Below is a small trained network, with its code and all its weights. Each question gives an input and a class and asks what happens when units are switched off, that is, made to give their printed mean instead of their output.

import numpy as np


def w(rows, s, z=0):
    codes = np.array(rows[::2]) - 128.0
    scale = np.full(codes.shape[1], s)
    scale[-1] = z or s
    return codes * scale


def f(y):
    return y / 2 * (1 + np.tanh(0.7978845608 * (y + 0.044715 * y**3)))


def log_softmax(a):
    a = a - a.max(-1, keepdims=True)
    return a - np.log(np.exp(a).sum(-1, keepdims=True))


def net(x, mask):
    res = np.array(x, float).reshape(1, 5) / 4 @ E
    y = f(res @ A[0][:, :-1].T + A[0][:, -1])
    res = res + np.where(mask, y, B[0][:, -1]) @ B[0][:, :-1]
    return log_softmax(res[-1] @ U[:, :-1].T + U[:, -1])


A, B = {}, {}
E = w([
[165,131,162,170,131,1,127,40,88,4,59],'x0',
[155,162,63,165,136,116,67,148,104,191,91],'x1',
[192,46,77,84,114,181,157,175,84,185,74],'x2',
[100,40,93,110,75,133,131,135,131,115,111],'x3',
[133,126,129,149,92,160,124,180,101,84,101],'x4',
],0.0088)
A[0] = w([
[87,123,182,84,118,79,86,133,118,102,101,10],'n1',
[198,122,97,102,171,201,91,143,111,189,92,52],'n2',
[86,128,154,79,150,170,145,167,231,156,225,162],'n3',
[107,145,224,56,82,77,141,82,136,68,122,169],'n4',
[32,170,163,67,124,191,200,210,144,135,170,163],'n5',
[154,148,108,103,163,59,98,112,94,141,65,155],'n6',
[137,106,2,140,142,122,87,212,151,115,151,134],'n7',
[209,62,146,73,145,146,219,121,110,121,113,127],'n8',
[212,107,84,125,114,177,133,148,114,193,180,14],'n9',
[103,158,110,97,95,186,163,118,215,139,156,115],'n10',
[99,120,112,61,176,153,105,164,84,209,100,5],'n11',
[144,125,68,100,147,161,122,96,57,172,122,22],'n12',
[137,85,180,44,162,210,167,133,129,93,165,136],'n13',
],0.0066,0.0023)
B[0] = w([
[151,86,121,153,152,156,120,88,152,67,154,150],'n1',
[145,94,113,95,170,88,137,197,140,141,208,222],'n2',
[121,254,61,152,97,133,87,115,99,131,118,255],'n3',
[101,96,177,159,177,145,185,145,120,74,187,255],'n4',
[106,124,110,98,115,131,51,76,83,146,69,252],'n5',
[101,155,73,116,66,172,94,131,112,129,93,191],'n6',
[165,140,127,79,140,70,167,153,203,118,115,202],'n7',
[125,155,97,151,79,93,77,94,70,150,29,200],'n8',
[211,91,190,130,216,108,125,147,185,70,132,213],'n9',
[129,164,138,162,122,135,147,96,167,112,85,190],'n10',
[123,70,221,149,210,87,162,180,127,129,135,203],'n11',
[147,106,156,102,128,126,152,117,205,168,152,166],'n12',
[134,152,80,114,99,92,134,78,104,136,116,204],'n13',
],0.008,0.0062)
U = w([
[64,180,99,137,82,154,95,39,3,149,133,191],'0',
[153,177,87,85,74,68,26,175,94,252,101,234],'1',
[105,51,219,88,190,124,175,204,144,121,249,5],'2',
],0.0058,0.0026)

Each question gives the input, the list of numbers given to net, and the class t.
The units are the neurons (one row each of A and B). Each row of codes is followed by its name. A weight is (code - 128) times the scale printed after its matrix; where a second scale follows, it is the last column's (A, B and U).
mask holds one flag per neuron, in row order. A switched-off neuron (its flag False) gives its mean, the last column of its row in B, instead of its output. The means were averaged over made-up inputs and are rounded, as every weight is.
A unit's drop is (log p(t) with every unit on - log p(t) with that unit switched off) / (log p(t) with every unit on - log p(t) with every unit switched off).
The circuit of an input: a set's keep is (log p(t) with only the set's units on - log p(t) with every unit switched off) / (log p(t) with every unit on - log p(t) with every unit switched off). Starting from the 12 units with the biggest drops (on a tie, the unit counted first), units are removed one at a time, each time the one whose removal leaves the highest keep (on an exact tie, the one counted first), for as long as the keep stays at least 0.8.
circuit, biggest first: the units of the circuit, biggest drop first
unit that matters most: the unit with the biggest drop
top k neurons: the k neurons with the biggest drops, biggest first
drop when u is switched off: that unit's drop, to one decimal
input [5,-4,-7,1,8], class 2: unit that matters most => n4
input [-6,1,5,5,1], class 2: top 4 neurons => (n11; n9; n2; n6)
input [2,-6,1,-3,-7], class 0: circuit, biggest first => (n9; n2)
input [-7,7,1,-8,-4], class 2: circuit, biggest first => (n11; n9)
input [-5,6,2,4,-8], class 2: circuit, biggest first => (n11; n9)
input [0,-8,7,4,4], class 1: top 2 neurons => (n4; n8)
input [7,-3,-3,-1,6], class 2: top 2 neurons => (n4; n3)
input [2,-1,-4,6,-4], class 2: top 2 neurons => (n3; n5)
input [5,-3,-4,5,-6], class 2: top 2 neurons => (n4; n3)
input [-6,-4,1,4,-8], class 1: drop when n4 is switched off => 0.2
input [-5,-7,2,0,-8], class 1: drop when n13 is switched off => -0.1
input [2,-8,6,5,-6], class 0: drop when n8 is switched off => 0.2
